[[ 30 -21 -56  22  -8  -5]
 [ 32 -23  -1  48  26  19]
 [  1 -19  11 -15  36  26]] Out: -5

[[-46 -48 -43 -45 -26  -1]
 [ 45  -8 -35 -20 -54 -23]
 [ 44  52 -19 -41   9 -51]] Out: -1

[[ -2  12   7 -33  24   9]
 [ -2 -19  -6  26 -29 -13]
 [ 19  16 -13  56  -9  11]] Out: 9

[[-28 -10 -23  12  -8]
 [  4  -6  14  -5 -32]
 [ 21 -13  18  -5 -68]] Out: -8

[[-26 -44   0  -6  34]
 [ -4 -18  44  16 -38]
 [ 67 -21  -3 -26   0]] Out: 34

[[-29 -29 -12  18  15   9 -24]
 [ -5  -4   5   1  -4  12 -18]
 [ 66  14 -10 -22 -41  56  28]] Out: -24

[[-25 -31   6 -64 -59]
 [-27 -66 -41  -7 -43]
 [-26 -60 -34  -6 -51]] Out: -59
---
[-1.06 -0.33  1.16  1.30] → -1.06, 1.30

[-113.55    6.50  -34.03   34.70  -69.57  -91.72  136.43] → -113.55, 136.43

[ 13.7  -8.6 -11.9  -6.5] → 13.7, -6.5

[[ 0.256  1.006  0.102  1.229]
 [ 0.145  1.006 -0.331  0.006]
 [ 0.145  1.006 -1.170  0.006]] → 0.256, 0.006

[[-0.024  0.009  0.127 -0.152  0.104  0.222 -0.115]
 [-0.124 -0.145  0.187  0.184  0.176  0.141  0.123]] → -0.024, 0.123

[-1.685  1.677 -0.369  0.374 -0.651  0.969] → -1.685, 0.969
---
array([2939, 8597, 3726, 1492]) => 8597

array([[  21,  -18, -595,  604,   85,   15,  377],
       [ 418,    9,  651, -606, -417,  -22,  253]]) => -417

array([[ 41, 875, 763, 324, 166, 698],
       [172, 807, 757, 376, 280, 661]]) => 376

array([6, 5, 4, 1, 7, 5]) => 1

array([[5, 6, 8, 2, 5, 5, 2],
       [4, 8, 6, 4, 6, 8, 4],
       [5, 5, 5, 5, 5, 5, 5]]) => 5

array([[-669, -641, -571, -187,  452,  667],
       [ 567,  589,  -42, -522, -633, -637],
       [ 277,  691,  318, -323, -588, -646]]) => -323
---
[[ 23  47  -4  16  31  20 -36 -21]
 [ 30  55  -7  16  32   8   5 -25]
 [ 55  40 -30 -19   3 -10  37 -22]
 [ 69  13 -49 -55 -35  -2  14  -5]
 [ 46  30 -25 -21  -4  25 -51 -11]
 [ 36  48 -15   3  20  -4  48 -21]
 [-21 -55  -5 -26 -26 -16  34  17]
 [ -5 -53 -16 -39 -36 -17  32  16]
 [ 25  51  -4  18  33  17 -21 -23]
 [-44 -53  14  -3  -7 -13  26  15]
 [ 15  53   3  27  40  14  -1 -23]
 [-21 -53  -4 -23 -22 -21  42  14]] gives -23

[[ -3   0   4  -7  -9  -6   8   4]
 [ -5  -1  13  17  -5   1  -3  10]
 [ -9   3  -3 -12 -10 -25  -5   5]
 [ -6  16 -10  17  -2  -2  18  23]
 [ 20  11 -28   4 -46  55   9  29]
 [ 18  16   1 -21  25  12 -21 -30]
 [ 16  16   2 -21  24  12 -19 -27]
 [-11   7  -8  -3 -12 -21 -14   8]
 [  5   7  10  -8  10   5  -7  -6]
 [ -4  10 -12  -5  -7 -21 -19  -5]
 [-20   3  16  27  -8  -8 -11  -3]] gives -5

[[  4   0  -6 -27   1  37 -10 -44]
 [ 10  -2  -4   7  -8  -7  -6  10]
 [  4   4   7  -7  -8  10  -2 -26]
 [  4  -3   3  36   6 -44  13  57]
 [ -3   3   4 -15  -3  18  -9 -30]
 [ -1  10  -3   9   0 -31   8  37]
 [ -9   1   8  31   0 -29  10  45]
 [  2   1   6   5  -4 -18   2  15]
 [  3  -6  -6 -33  -5  23  -4 -34]
 [  8   6  -1 -10  -6  17  -7 -15]] gives -34

[[-13 -10  22  -1 -11  15  13 -11  -4   2 -25   8]
 [-30 -30  19  34  26 -21 -21  23   2   1  23  -9]
 [ 36  37  -8 -45   7  -2  -3   4 -14  14 -20  -2]
 [-14 -12  21   5 -12  12  12 -14 -18  15  -3 -11]
 [-59 -60  62  61  62 -59 -62  60  47 -43 -23  35]
 [ -7  -6  13   0   8  -8  -8   5   4  -9 -32  32]
 [ 49  49 -51 -45 -46  45  44 -46 -49  49  47 -48]
 [-11  -9  24  -2  25 -19 -18  20  -1  -5 -43  27]
 [ 65  65 -65 -64 -63  65  65 -66 -54  57  57 -59]
 [ 22  21 -38  -9 -50  45  48 -48 -27  32  40 -33]
 [  2  -2 -22  19   5 -10  -5   5   8  -3  30 -11]] gives -33

[[  5  -5 -46  16 -31 -11 -20 -27  -8  -7   8  53 -23  12  10  16]
 [ -2  18  18   9 -28  10  16  -6  27   7  -1   2   7 -22  21  41]
 [  9   0   8   1  17   9  14  12  10   9  22  -8  16 -17   3   1]
 [ 26   7  30   0  -8   9  14  -4   0   6  22 -23   5 -18  17  35]
 [ -8  10 -21  14  -7   9 -12   9 -14   8  48  32   2 -25  17  30]] gives 35

[[  8 -35  16  29 -25 -11 -29   7  33   0   8  15 -13 -12]
 [ 42  19  64  36  -3  21 -37 -22   0  52   6 -14  29 -11]
 [ -3  26   1   6  17  -8   1 -19 -13  15  -8  -7  47   9]
 [ -9  -8  -1  30  -4 -31 -19 -12  19   4  -6  11  41   2]
 [ 11 -23  13   5 -18   9 -11  13  15  -4  10   5 -35 -11]
 [  7  22  12   7  11   3  -3 -15 -11  19  -4  -8  30   3]] gives -11

[[-65  25 -64 -65 -46  65 -65 -63 -66 -65 -66  66  66   9]
 [ 66  59  66  65  63 -65  64  64  66 -61  48 -65 -66 -46]
 [-34  63 -11 -55 -64  65 -56 -37 -66 -66 -65  64  23  48]
 [ 50  46  66  66  50 -66  66  28  57  65  37 -61 -65 -46]
 [-51 -66 -57 -55 -22  58 -62 -66 -65  65 -66  65  65  55]
 [ 65  61  65  50  65 -65  40  64  43  66  64 -43 -66 -63]
 [ 66  66  29  53  66 -66  18  64  62 -66   3 -44 -26 -61]
 [ 61  51  64  66  65 -67  64  65  66 -66  67 -65 -61 -53]
 [ 65  63  66  63  46 -67  65  65  64 -64  66 -60 -66 -52]] gives -53

[[  0  17  40  -4 -10  -9  38 -24]
 [ 23  -9  -5   8   8   4  10 -26]
 [ -5 -10 -11 -21  18 -14  35 -50]
 [ -8   7   6 -22  -3 -17  35 -31]
 [ 43 -13 -12  51   3  26 -37   9]
 [-14   4   1 -47  12 -20  40 -46]
 [ 45 -35 -25  44  16  35 -33 -12]] gives -46

[[-18 -34 -14 -22  -2 -32 -34  24  -8  -8 -35  -4]
 [-18 -59 -18   1   7 -33 -21 -20 -29  11   3   1]
 [ 14 -18  -6   4   4  -1  17  -8 -21 -28 -17  -5]
 [ -6   0   1   4  -3  -1  -7   1   5   4   5   2]
 [ -4 -17  -4   4   3  -6  23  -9  -8 -16 -17  -3]
 [ -6  27   5 -16 -18  44   5  38 -15 -21 -14   6]
 [  1 -14  -3   4   5  -7  18  -7  -8 -16 -18  -4]
 [ -5   9 -14   3 -17  24   4  11  -7  25  14   5]
 [ -7   3 -18   6 -16  21   1   7  -9  34  18   7]
 [ -3 -31  -7  29   3 -13  32 -20 -17 -31 -21  -1]
 [  1 -42 -13 -32   4 -56 -47 -12 -11   5 -28 -12]
 [-16  -7 -23  18 -13  14  -2  10   1  45  19   0]] gives -12
